Below is a small trained network, with its code and all its weights. Each question gives an input and a class and asks what happens when units are switched off, that is, made to give their printed mean instead of their output.

import numpy as np


def w(rows, s, z=0):
    codes = np.array(rows[::2]) - 128.0
    scale = np.full(codes.shape[1], s)
    scale[-1] = z or s
    return codes * scale


def norm(h):
    return h / np.sqrt((h * h).mean(-1, keepdims=True) + 1e-5)


def f(y):
    return np.maximum(y, 0)


def log_softmax(a):
    a = a - a.max(-1, keepdims=True)
    return a - np.log(np.exp(a).sum(-1, keepdims=True))


def net(x, mask):
    res = np.array(x, float).reshape(1, 8) / 4 @ E
    u = 0
    for l in range(3):
        y = f(norm(res) @ A[l][:, :-1].T + A[l][:, -1])
        res = res + np.where(mask[u : u + 5], y, B[l][:, -1]) @ B[l][:, :-1]
        u += 5
    return log_softmax(norm(res)[-1] @ U[:, :-1].T + U[:, -1])


A, B = {}, {}
E = w([
[131,126,126,130,122,135,134],'x0',
[95,153,85,167,58,101,207],'x1',
[128,97,255,151,180,80,188],'x2',
[187,12,127,151,36,113,142],'x3',
[106,111,125,187,143,162,108],'x4',
[128,129,127,129,123,120,121],'x5',
[134,128,128,126,128,134,133],'x6',
[232,198,116,194,192,87,152],'x7',
],0.0029)
A[0] = w([
[121,205,94,221,51,141,240,78],'L0N0',
[143,13,107,245,85,105,147,140],'L0N1',
[177,199,168,2,61,105,165,157],'L0N2',
[226,188,75,213,128,135,190,47],'L0N3',
[152,71,102,107,130,129,138,251],'L0N4',
],0.0045,0.0014)
B[0] = w([
[56,57,181,152,72,99,21,252],'L0N0',
[174,217,159,25,143,150,114,254],'L0N1',
[153,128,162,155,147,191,62,210],'L0N2',
[98,110,54,135,190,70,124,238],'L0N3',
[89,254,108,168,232,93,87,203],'L0N4',
],0.0067,0.003)
A[1] = w([
[108,134,138,131,35,97,114,144],'L1N0',
[95,69,132,96,68,190,110,11],'L1N1',
[200,116,19,88,65,120,89,146],'L1N2',
[104,180,127,91,148,123,140,37],'L1N3',
[66,58,117,1,117,165,172,119],'L1N4',
],0.0057,0.0011)
B[1] = w([
[143,112,156,98,184,135,71,214],'L1N0',
[98,110,110,202,186,73,142,207],'L1N1',
[150,137,169,85,135,154,191,251],'L1N2',
[149,196,124,157,128,117,80,186],'L1N3',
[182,169,108,157,201,2,124,216],'L1N4',
],0.0072,0.0028)
A[2] = w([
[88,91,2,61,113,182,105,145],'L2N0',
[141,110,220,161,132,105,177,110],'L2N1',
[194,115,125,177,202,206,128,185],'L2N2',
[119,195,210,133,164,131,45,248],'L2N3',
[52,186,128,186,127,162,132,149],'L2N4',
],0.0058,0.0017)
B[2] = w([
[99,106,101,84,111,159,223,151],'L2N0',
[63,154,81,77,132,139,179,149],'L2N1',
[42,81,88,105,89,124,81,160],'L2N2',
[138,102,101,178,53,156,155,255],'L2N3',
[255,156,226,87,125,159,130,154],'L2N4',
],0.0073,0.0098)
U = w([
[130,138,74,146,248,43,110,142],'0',
[76,80,135,112,100,130,52,158],'1',
[134,145,104,146,105,134,126,204],'2',
[133,138,112,148,103,141,127,184],'3',
[109,143,129,55,150,155,255,183],'4',
[140,143,112,147,108,135,109,82],'5',
[220,197,181,101,129,148,101,1],'6',
[145,103,124,144,122,164,88,16],'7',
],0.0096,0.0028)

Each question gives the input, the list of numbers given to net, and the class t.
The units are the neurons (one row each of A and B). Each row of codes is followed by its name. A weight is (code - 128) times the scale printed after its matrix; where a second scale follows, it is the last column's (A, B and U).
mask holds one flag per neuron, layer by layer. A switched-off neuron (its flag False) gives its mean, the last column of its row in B, instead of its output. The means were averaged over made-up inputs and are rounded, as every weight is.
A unit's drop is (log p(t) with every unit on - log p(t) with that unit switched off) / (log p(t) with every unit on - log p(t) with every unit switched off).
The circuit of an input: a set's keep is (log p(t) with only the set's units on - log p(t) with every unit switched off) / (log p(t) with every unit on - log p(t) with every unit switched off). Starting from the 12 units with the biggest drops (on a tie, the unit counted first), units are removed one at a time, each time the one whose removal leaves the highest keep (on an exact tie, the one counted first), for as long as the keep stays at least 0.8.
units of the circuit, in order: the units of the circuit, biggest drop first
most important unit: the unit with the biggest drop
top k neurons: the k neurons with the biggest drops, biggest first
drop when u is switched off: that unit's drop, to one decimal
input [6,-8,-2,1,5,-5,-5,6], class 1: units of the circuit, in order	[L2N2]
input [6,-7,8,4,-4,3,4,-6], class 4: units of the circuit, in order	[L2N1, L0N0]
input [-3,-7,6,-7,5,5,-1,6], class 1: top 2 neurons	[L2N2, L1N4]
input [6,8,-8,1,-8,-1,2,1], class 1: top 4 neurons	[L0N0, L1N0, L0N2, L0N1]
input [3,8,-3,0,-2,5,-2,-8], class 0: units of the circuit, in order	[L1N4, L2N3]
input [-7,-6,-3,5,7,3,4,8], class 0: top 3 neurons	[L0N3, L0N0, L2N3]
input [0,-2,4,5,1,3,-3,-4], class 6: units of the circuit, in order	[L0N1, L0N4]
input [-5,3,6,-7,-5,-1,5,-6], class 6: units of the circuit, in order	[L1N3, L2N4]
input [-6,-7,6,8,1,-2,-4,-8], class 0: units of the circuit, in order	[L1N4, L0N0, L1N1]
input [0,-7,-6,-1,-1,-4,4,-8], class 0: units of the circuit, in order	[L1N4, L1N1]
input [4,5,-5,8,0,2,5,-5], class 6: top 2 neurons	[L0N1, L1N2]
input [-8,-4,-8,-6,-5,1,-7,-8], class 0: top 4 neurons	[L1N4, L1N1, L0N4, L0N1]
input [5,-2,-5,4,7,-4,7,-8], class 0: top 2 neurons	[L1N4, L1N1]
input [2,-3,6,0,2,3,2,-1], class 4: top 3 neurons	[L2N1, L0N2, L0N0]
input [-8,0,0,5,-8,8,8,-8], class 0: units of the circuit, in order	[L1N4]
input [1,1,-7,-8,6,-3,-5,-3], class 6: top 3 neurons	[L2N4, L0N3, L1N3]
input [7,1,5,-5,5,4,7,-8], class 0: top 2 neurons	[L1N4, L0N4]
input [-2,-3,1,1,2,2,0,-6], class 0: top 2 neurons	[L1N4, L0N2]
input [1,0,3,-6,4,2,6,-8], class 0: top 2 neurons	[L1N4, L0N4]
input [-5,-2,7,7,2,-2,2,2], class 4: most important unit	L2N1
input [-6,3,7,-2,7,1,-5,-2], class 4: top 2 neurons	[L2N1, L0N4]
input [-7,-1,-6,-2,-8,6,5,-8], class 0: top 4 neurons	[L1N4, L1N1, L0N1, L0N0]
input [-1,8,8,-2,-3,-2,-1,-4], class 1: top 2 neurons	[L0N0, L1N0]
input [-2,-1,1,-8,-2,0,2,-5], class 6: drop when L2N4 is switched off	0.4
input [1,-4,-8,7,1,-5,6,-3], class 4: drop when L0N4 is switched off	0.2
input [-3,3,5,8,7,7,4,3], class 6: drop when L2N4 is switched off	-0.3
input [-3,-2,2,0,0,-8,3,-8], class 0: units of the circuit, in order	[L1N4]
